Below are the code and all the weights of a small trained network. Each question names an input and a class and asks about switching units off, where a switched-off unit gives its printed mean instead of its output.

import numpy as np


def w(rows, s, z=0):
    codes = np.array(rows[::2]) - 128.0
    scale = np.full(codes.shape[1], s)
    scale[-1] = z or s
    return codes * scale


def f(y):
    return y / 2 * (1 + np.tanh(0.7978845608 * (y + 0.044715 * y**3)))


def log_softmax(a):
    a = a - a.max(-1, keepdims=True)
    return a - np.log(np.exp(a).sum(-1, keepdims=True))


def net(x, mask):
    res = np.array(x, float).reshape(1, 3) / 4 @ E
    y = f(res @ A[0][:, :-1].T + A[0][:, -1])
    res = res + np.where(mask, y, B[0][:, -1]) @ B[0][:, :-1]
    return log_softmax(res[-1] @ U[:, :-1].T + U[:, -1])


A, B = {}, {}
E = w([
[169,81,122,59,145,161,102,137,243],'x0',
[126,103,123,123,2,37,57,174,129],'x1',
[46,92,245,180,147,141,153,195,160],'x2',
],0.0096)
A[0] = w([
[103,192,128,189,110,93,173,118,33,254],'neuron 0',
[85,71,179,149,93,88,108,208,144,113],'neuron 1',
[92,130,178,152,170,169,179,139,155,128],'neuron 2',
[187,207,51,91,196,195,149,24,93,200],'neuron 3',
[166,57,132,64,143,156,93,123,254,205],'neuron 4',
[95,115,178,163,192,164,185,159,145,139],'neuron 5',
[160,140,64,91,51,70,60,129,104,151],'neuron 6',
[163,69,127,72,130,171,101,130,247,198],'neuron 7',
[85,83,176,167,78,84,97,205,146,116],'neuron 8',
[94,111,190,157,176,181,178,150,145,149],'neuron 9',
],0.0074,0.0059)
B[0] = w([
[4,144,215,212,122,126,96,64,54,255],'neuron 0',
[157,72,152,158,201,123,182,71,196,198],'neuron 1',
[102,180,85,90,167,187,55,159,102,178],'neuron 2',
[132,51,189,192,167,95,235,73,164,251],'neuron 3',
[219,107,84,28,149,130,150,197,211,240],'neuron 4',
[91,176,90,109,173,190,68,143,98,191],'neuron 5',
[161,186,111,122,35,2,104,175,66,240],'neuron 6',
[211,95,89,33,139,151,144,195,197,230],'neuron 7',
[129,72,206,170,173,115,199,83,158,206],'neuron 8',
[86,174,92,89,210,220,66,156,79,195],'neuron 9',
],0.0071,0.0098)
U = w([
[94,70,211,205,152,103,195,37,119,254],'0',
[174,36,148,115,172,125,224,136,191,178],'1',
[72,223,144,151,148,188,30,121,71,82],'2',
[132,171,55,79,165,193,48,199,147,16],'3',
[119,254,143,158,34,56,60,135,72,117],'4',
[172,154,41,80,49,73,86,197,141,20],'5',
],0.0065,0.0017)

Each question gives the input, the list of numbers given to net, and the class t.
The units are the neurons (one row each of A and B). Each row of codes is followed by its name. A weight is (code - 128) times the scale printed after its matrix; where a second scale follows, it is the last column's (A, B and U).
mask holds one flag per neuron, in row order. A switched-off neuron (its flag False) gives its mean, the last column of its row in B, instead of its output. The means were averaged over made-up inputs and are rounded, as every weight is.
A unit's drop is (log p(t) with every unit on - log p(t) with that unit switched off) / (log p(t) with every unit on - log p(t) with every unit switched off).
The circuit of an input: a set's keep is (log p(t) with only the set's units on - log p(t) with every unit switched off) / (log p(t) with every unit on - log p(t) with every unit switched off). Starting from all 10 units, units are removed one at a time, each time the one whose removal leaves the highest keep (on an exact tie, the one counted first), for as long as the keep stays at least 0.8.
units of the circuit, in order: the units of the circuit, biggest drop first
most important unit: the unit with the biggest drop
k most important neurons: the k neurons with the biggest drops, biggest first
drop of u: that unit's drop, to one decimal
input [-2,8,2], class 0: units of the circuit, in order => (neuron 8)
input [-1,0,2], class 2: units of the circuit, in order => (neuron 3; neuron 4)
input [-1,5,0], class 4: units of the circuit, in order => (neuron 6; neuron 4)
input [-1,-4,-7], class 0: units of the circuit, in order => (neuron 3; neuron 4)
input [6,-2,2], class 3: units of the circuit, in order => (neuron 3; neuron 8)
input [-5,0,5], class 2: units of the circuit, in order => (neuron 3; neuron 9)
input [0,2,-8], class 4: units of the circuit, in order => (neuron 6; neuron 4)
input [-6,7,2], class 0: 2 most important neurons => (neuron 8; neuron 1)
input [4,1,-4], class 5: 4 most important neurons => (neuron 8; neuron 1; neuron 6; neuron 0)
input [0,7,3], class 0: 3 most important neurons => (neuron 8; neuron 4; neuron 7)
input [8,2,-1], class 5: 3 most important neurons => (neuron 3; neuron 8; neuron 1)
input [1,0,2], class 3: 2 most important neurons => (neuron 3; neuron 0)
input [0,-2,-7], class 0: 3 most important neurons => (neuron 3; neuron 4; neuron 7)
input [7,1,-2], class 5: most important unit => neuron 8
input [-2,4,0], class 4: 2 most important neurons => (neuron 3; neuron 6)
input [-1,3,-6], class 4: drop of neuron 6 => 0.2
input [-5,-7,-8], class 0: drop of neuron 9 => 0.0
input [-3,-7,-8], class 0: drop of neuron 3 => 0.1
